Here is a tiny trained network, its code and every weight. The questions are about switching its units off for an input and a class, where a switched-off unit gives its printed mean instead of its output.

import numpy as np


def w(rows, s, z=0):
    codes = np.array(rows[::2]) - 128.0
    scale = np.full(codes.shape[1], s)
    scale[-1] = z or s
    return codes * scale


def f(y):
    return np.maximum(y, 0)


def log_softmax(a):
    a = a - a.max(-1, keepdims=True)
    return a - np.log(np.exp(a).sum(-1, keepdims=True))


def net(x, mask):
    res = np.array(x, float).reshape(1, 4) / 4 @ E
    y = f(res @ A[0][:, :-1].T + A[0][:, -1])
    res = res + np.where(mask, y, B[0][:, -1]) @ B[0][:, :-1]
    return log_softmax(res[-1] @ U[:, :-1].T + U[:, -1])


A, B = {}, {}
E = w([
[23,121,99,244],'x0',
[135,255,160,149],'x1',
[231,125,74,227],'x2',
[87,157,26,67],'x3',
],0.0083)
A[0] = w([
[102,117,137,109,79],'n0',
[169,113,195,118,139],'n1',
[164,139,139,94,173],'n2',
[145,130,134,116,95],'n3',
[126,35,87,118,73],'n4',
[108,112,180,176,97],'n5',
[102,103,151,110,91],'n6',
[134,111,180,153,102],'n7',
[162,114,144,89,91],'n8',
[79,153,80,168,103],'n9',
[153,91,99,138,86],'n10',
[146,91,120,105,107],'n11',
[72,137,153,92,216],'n12',
[160,105,93,177,166],'n13',
[122,50,114,116,71],'n14',
[84,121,152,175,159],'n15',
[158,139,41,140,118],'n16',
[175,143,77,144,82],'n17',
[164,175,133,168,83],'n18',
[149,133,135,141,254],'n19',
[108,196,168,120,74],'n20',
[109,167,1,86,71],'n21',
[167,113,149,168,113],'n22',
[144,167,125,141,98],'n23',
[161,131,121,99,79],'n24',
[119,77,163,128,92],'n25',
[129,143,176,152,79],'n26',
[92,88,115,165,76],'n27',
[122,238,127,144,96],'n28',
[184,150,113,61,86],'n29',
[86,137,128,174,46],'n30',
[82,141,103,154,125],'n31',
],0.016,0.006)
B[0] = w([
[92,83,175,129,158],'n0',
[192,112,109,82,219],'n1',
[127,90,70,167,202],'n2',
[139,103,142,145,143],'n3',
[129,234,173,197,214],'n4',
[205,114,130,88,205],'n5',
[76,109,161,115,169],'n6',
[172,152,140,68,188],'n7',
[134,66,125,173,180],'n8',
[173,70,106,175,221],'n9',
[100,121,192,126,170],'n10',
[138,147,139,165,169],'n11',
[21,77,105,85,255],'n12',
[55,98,127,109,230],'n13',
[125,206,168,179,191],'n14',
[145,86,62,129,230],'n15',
[63,97,128,78,210],'n16',
[72,60,166,133,188],'n17',
[93,119,188,139,201],'n18',
[82,191,22,99,223],'n19',
[98,150,208,164,202],'n20',
[238,181,157,5,245],'n21',
[109,117,160,68,200],'n22',
[105,133,165,161,166],'n23',
[151,80,136,168,161],'n24',
[120,165,164,102,174],'n25',
[150,146,165,101,178],'n26',
[166,94,132,178,188],'n27',
[128,219,176,188,238],'n28',
[169,40,112,207,212],'n29',
[170,53,144,173,188],'n30',
[143,67,108,160,203],'n31',
],0.025,0.0086)
U = w([
[213,53,95,173,97],'0',
[138,181,195,176,164],'1',
[229,103,160,15,165],'2',
[59,72,142,71,94],'3',
[94,125,2,90,254],'4',
[148,200,16,153,80],'5',
[129,185,35,142,60],'6',
],0.0084,0.006)

Each question gives the input, the list of numbers given to net, and the class t.
The units are the neurons (one row each of A and B). Each row of codes is followed by its name. A weight is (code - 128) times the scale printed after its matrix; where a second scale follows, it is the last column's (A, B and U).
mask holds one flag per neuron, in row order. A switched-off neuron (its flag False) gives its mean, the last column of its row in B, instead of its output. The means were averaged over made-up inputs and are rounded, as every weight is.
A unit's drop is (log p(t) with every unit on - log p(t) with that unit switched off) / (log p(t) with every unit on - log p(t) with every unit switched off).
The circuit of an input: a set's keep is (log p(t) with only the set's units on - log p(t) with every unit switched off) / (log p(t) with every unit on - log p(t) with every unit switched off). Starting from the 12 units with the biggest drops (on a tie, the unit counted first), units are removed one at a time, each time the one whose removal leaves the highest keep (on an exact tie, the one counted first), for as long as the keep stays at least 0.8.
units of the circuit, in order: the units of the circuit, biggest drop first
k most important neurons: the k neurons with the biggest drops, biggest first
drop of u: that unit's drop, to one decimal
input [-3,8,5,4], class 1: units of the circuit, in order : n28
input [0,-6,8,-3], class 3: 4 most important neurons : n13, n28, n16, n22
input [0,7,4,-8], class 2: 2 most important neurons : n1, n5
input [-1,7,-7,7], class 1: 2 most important neurons : n28, n20
input [5,4,8,8], class 2: 2 most important neurons : n21, n12
input [-1,-8,7,-1], class 1: 3 most important neurons : n4, n14, n12
input [-1,-3,-1,-3], class 4: 2 most important neurons : n21, n28
input [1,-8,7,-1], class 1: 2 most important neurons : n4, n14
input [6,2,8,1], class 3: 2 most important neurons : n13, n16
input [6,7,1,-8], class 2: 2 most important neurons : n5, n7
input [0,-1,5,4], class 3: 2 most important neurons : n16, n17
input [7,7,-3,1], class 0: 4 most important neurons : n9, n15, n31, n30
input [4,-1,7,3], class 3: drop of n13 : 0.0
input [-6,6,2,-3], class 0: units of the circuit, in order : n29
input [3,1,8,-5], class 3: drop of n13 : 0.1
input [-8,-8,1,4], class 0: drop of n24 : 0.2
